Below is a small trained network, with its code and all its weights. Each question gives an input and a class and asks what happens when units are switched off, that is, made to give their printed mean instead of their output.

import numpy as np


def w(rows, s, z=0):
    codes = np.array(rows[::2]) - 128.0
    scale = np.full(codes.shape[1], s)
    scale[-1] = z or s
    return codes * scale


def f(y):
    return y / 2 * (1 + np.tanh(0.7978845608 * (y + 0.044715 * y**3)))


def log_softmax(a):
    a = a - a.max(-1, keepdims=True)
    return a - np.log(np.exp(a).sum(-1, keepdims=True))


def net(x, mask):
    res = np.array(x, float).reshape(1, 7) / 4 @ E
    y = f(res @ A[0][:, :-1].T + A[0][:, -1])
    res = res + np.where(mask, y, B[0][:, -1]) @ B[0][:, :-1]
    return log_softmax(res[-1] @ U[:, :-1].T + U[:, -1])


A, B = {}, {}
E = w([
[142,207,96,122,136,99,111,142],'x0',
[95,157,191,154,208,75,194,88],'x1',
[110,192,121,202,189,190,98,168],'x2',
[118,91,179,175,54,160,133,193],'x3',
[198,142,117,170,122,166,110,2],'x4',
[229,142,154,161,127,122,198,163],'x5',
[145,79,201,80,196,196,116,98],'x6',
],0.0079)
A[0] = w([
[138,91,142,164,92,109,156,209,115],'n1',
[129,101,159,144,62,125,151,192,142],'n2',
[68,109,131,112,164,123,127,123,231],'n3',
[77,91,140,44,153,95,138,171,89],'n4',
[182,170,171,185,201,157,146,234,43],'n5',
[152,208,38,156,101,76,142,105,60],'n6',
[119,127,113,100,133,113,134,148,161],'n7',
[93,117,122,88,147,100,141,140,103],'n8',
[136,167,105,139,120,119,143,116,167],'n9',
[129,85,150,151,47,123,138,196,197],'n10',
[85,160,147,156,122,154,89,80,91],'n11',
[141,140,108,134,128,108,144,90,253],'n12',
[106,138,166,128,128,140,103,47,191],'n13',
[169,104,97,98,84,144,101,138,153],'n14',
[197,94,94,70,42,162,78,114,120],'n15',
[208,105,176,109,133,103,164,9,66],'n16',
[166,98,147,120,131,115,156,68,133],'n17',
],0.015,0.0024)
B[0] = w([
[124,127,151,155,60,146,151,203,177],'n1',
[118,107,154,158,71,131,154,203,180],'n2',
[125,63,165,133,145,99,91,132,178],'n3',
[114,55,163,68,155,49,119,131,191],'n4',
[113,237,141,11,170,204,91,167,190],'n5',
[160,192,87,190,151,20,88,160,192],'n6',
[139,91,129,117,157,114,125,144,144],'n7',
[144,93,134,86,146,87,111,118,157],'n8',
[130,148,116,136,115,95,90,127,149],'n9',
[126,106,146,157,81,133,205,207,195],'n10',
[111,120,154,212,147,172,97,140,168],'n11',
[151,144,122,140,121,96,123,110,168],'n12',
[110,128,177,198,106,176,126,78,199],'n13',
[116,122,40,105,142,145,140,122,173],'n14',
[133,88,2,131,170,175,166,97,212],'n15',
[174,174,171,85,64,117,191,15,248],'n16',
[142,134,139,82,84,120,147,63,191],'n17',
],0.022,0.015)
U = w([
[132,77,1,128,155,176,192,113,13],'0',
[103,109,126,125,33,136,220,250,56],'1',
[90,204,146,43,184,204,105,174,186],'2',
[168,197,75,183,147,41,95,143,184],'3',
[60,86,170,213,158,187,89,75,2],'4',
[181,142,154,104,71,131,188,18,165],'5',
[76,12,164,64,177,63,128,136,219],'6',
],0.0063,0.0009)

Each question gives the input, the list of numbers given to net, and the class t.
The units are the neurons (one row each of A and B). Each row of codes is followed by its name. A weight is (code - 128) times the scale printed after its matrix; where a second scale follows, it is the last column's (A, B and U).
mask holds one flag per neuron, in row order. A switched-off neuron (its flag False) gives its mean, the last column of its row in B, instead of its output. The means were averaged over made-up inputs and are rounded, as every weight is.
A unit's drop is (log p(t) with every unit on - log p(t) with that unit switched off) / (log p(t) with every unit on - log p(t) with every unit switched off).
The circuit of an input: a set's keep is (log p(t) with only the set's units on - log p(t) with every unit switched off) / (log p(t) with every unit on - log p(t) with every unit switched off). Starting from the 12 units with the biggest drops (on a tie, the unit counted first), units are removed one at a time, each time the one whose removal leaves the highest keep (on an exact tie, the one counted first), for as long as the keep stays at least 0.8.
units of the circuit, in order: the units of the circuit, biggest drop first
k most important neurons: the k neurons with the biggest drops, biggest first
drop when u is switched off: that unit's drop, to one decimal
input [-4,-7,-8,-8,-3,-1,-5], class 0: units of the circuit, in order => [n15]
input [-3,8,2,-4,4,-8,0], class 4: 2 most important neurons => [n11; n13]
input [-1,-5,-8,-5,3,-8,2], class 0: 2 most important neurons => [n15; n14]
input [7,8,1,5,4,-4,-1], class 4: 3 most important neurons => [n11; n13; n16]
input [5,-6,4,3,6,-6,7], class 0: 3 most important neurons => [n15; n14; n3]
input [2,-4,-3,7,5,3,-4], class 1: 3 most important neurons => [n10; n2; n1]
input [-3,8,1,6,0,-3,4], class 4: 2 most important neurons => [n16; n13]
input [-1,-3,6,7,4,6,1], class 1: 3 most important neurons => [n10; n2; n1]
input [-1,6,-5,4,-2,-2,7], class 6: 2 most important neurons => [n4; n3]
input [8,-8,-1,-1,-2,1,-4], class 3: 2 most important neurons => [n6; n9]
input [4,-5,-5,3,-8,-3,6], class 6: 2 most important neurons => [n4; n8]
input [0,6,7,-3,5,8,3], class 2: drop when n5 is switched off => 2.9
input [7,7,2,-1,5,-4,-5], class 3: drop when n6 is switched off => 0.1
input [8,1,-3,-5,-4,-6,-2], class 6: units of the circuit, in order => [n4]
input [4,-8,8,-5,7,4,-8], class 3: drop when n6 is switched off => 0.3
